Below is a small trained network, with its code and all its weights. Each question gives an input and a class and asks what happens when units are switched off, that is, made to give their printed mean instead of their output.

import numpy as np


def w(rows, s, z=0):
    codes = np.array(rows[::2]) - 128.0
    scale = np.full(codes.shape[1], s)
    scale[-1] = z or s
    return codes * scale


def f(y):
    return np.maximum(y, 0)


def log_softmax(a):
    a = a - a.max(-1, keepdims=True)
    return a - np.log(np.exp(a).sum(-1, keepdims=True))


def net(x, mask):
    res = np.array(x, float).reshape(1, 6) / 4 @ E
    y = f(res @ A[0][:, :-1].T + A[0][:, -1])
    res = res + np.where(mask, y, B[0][:, -1]) @ B[0][:, :-1]
    return log_softmax(res[-1] @ U[:, :-1].T + U[:, -1])


A, B = {}, {}
E = w([
[130,227,128,96,67,51],'x0',
[136,139,135,123,154,135],'x1',
[135,116,99,141,159,103],'x2',
[204,109,251,191,101,95],'x3',
[121,127,135,121,151,123],'x4',
[152,137,123,131,94,149],'x5',
],0.012)
A[0] = w([
[122,229,158,158,112,47,144],'n1',
[102,119,29,80,141,173,254],'n2',
[196,94,173,123,137,25,145],'n3',
[112,156,9,67,116,113,234],'n4',
[86,128,93,129,122,208,181],'n5',
[96,255,99,37,121,73,164],'n6',
[16,142,83,102,127,176,236],'n7',
[96,199,112,64,128,127,125],'n8',
[99,217,103,55,67,79,159],'n9',
[181,58,168,187,142,155,199],'n10',
[127,37,139,147,155,218,253],'n11',
[114,146,78,39,88,131,169],'n12',
[211,113,202,156,133,85,181],'n13',
[137,159,98,40,127,141,143],'n14',
],0.01,0.0055)
B[0] = w([
[148,182,164,181,78,69,216],'n1',
[153,144,94,49,228,207,232],'n2',
[122,142,194,176,39,131,209],'n3',
[190,147,138,62,224,133,229],'n4',
[144,121,88,72,155,192,186],'n5',
[198,139,158,136,167,82,230],'n6',
[141,104,93,49,193,142,222],'n7',
[137,125,108,114,179,88,178],'n8',
[152,158,132,146,187,76,222],'n9',
[81,56,128,142,23,164,227],'n10',
[35,2,126,116,86,185,246],'n11',
[183,119,121,59,176,98,190],'n12',
[64,142,197,209,28,89,237],'n13',
[175,99,106,70,148,80,172],'n14',
],0.0083,0.014)
U = w([
[103,109,78,112,158,250,248],'0',
[180,179,110,145,174,106,22],'1',
[75,65,131,200,95,168,211],'2',
[117,246,141,206,90,99,78],'3',
],0.011,0.0011)

Each question gives the input, the list of numbers given to net, and the class t.
The units are the neurons (one row each of A and B). Each row of codes is followed by its name. A weight is (code - 128) times the scale printed after its matrix; where a second scale follows, it is the last column's (A, B and U).
mask holds one flag per neuron, in row order. A switched-off neuron (its flag False) gives its mean, the last column of its row in B, instead of its output. The means were averaged over made-up inputs and are rounded, as every weight is.
A unit's drop is (log p(t) with every unit on - log p(t) with that unit switched off) / (log p(t) with every unit on - log p(t) with every unit switched off).
The circuit of an input: a set's keep is (log p(t) with only the set's units on - log p(t) with every unit switched off) / (log p(t) with every unit on - log p(t) with every unit switched off). Starting from the 12 units with the biggest drops (on a tie, the unit counted first), units are removed one at a time, each time the one whose removal leaves the highest keep (on an exact tie, the one counted first), for as long as the keep stays at least 0.8.
circuit, biggest first: the units of the circuit, biggest drop first
most important unit: the unit with the biggest drop
top k neurons: the k neurons with the biggest drops, biggest first
drop of u: that unit's drop, to one decimal
input [-1,6,-2,7,6,0], class 2: most important unit -> n10
input [1,6,-3,1,-2,7], class 3: circuit, biggest first -> [n11; n2]
input [3,4,-4,1,-1,7], class 3: circuit, biggest first -> [n2; n7]
input [8,5,5,1,4,-4], class 3: top 2 neurons -> [n1; n2]
input [0,4,8,5,-4,-5], class 2: top 4 neurons -> [n10; n9; n6; n4]
input [1,1,-2,-1,8,-3], class 1: top 2 neurons -> [n11; n10]
input [1,2,0,-8,5,-8], class 1: top 2 neurons -> [n11; n6]
input [3,-3,4,1,-7,-3], class 3: top 2 neurons -> [n2; n7]
input [0,4,5,3,4,-7], class 2: drop of n9 -> 0.2
input [2,4,-2,4,2,0], class 3: drop of n11 -> 0.3
input [1,3,4,7,-7,4], class 3: drop of n1 -> 0.1
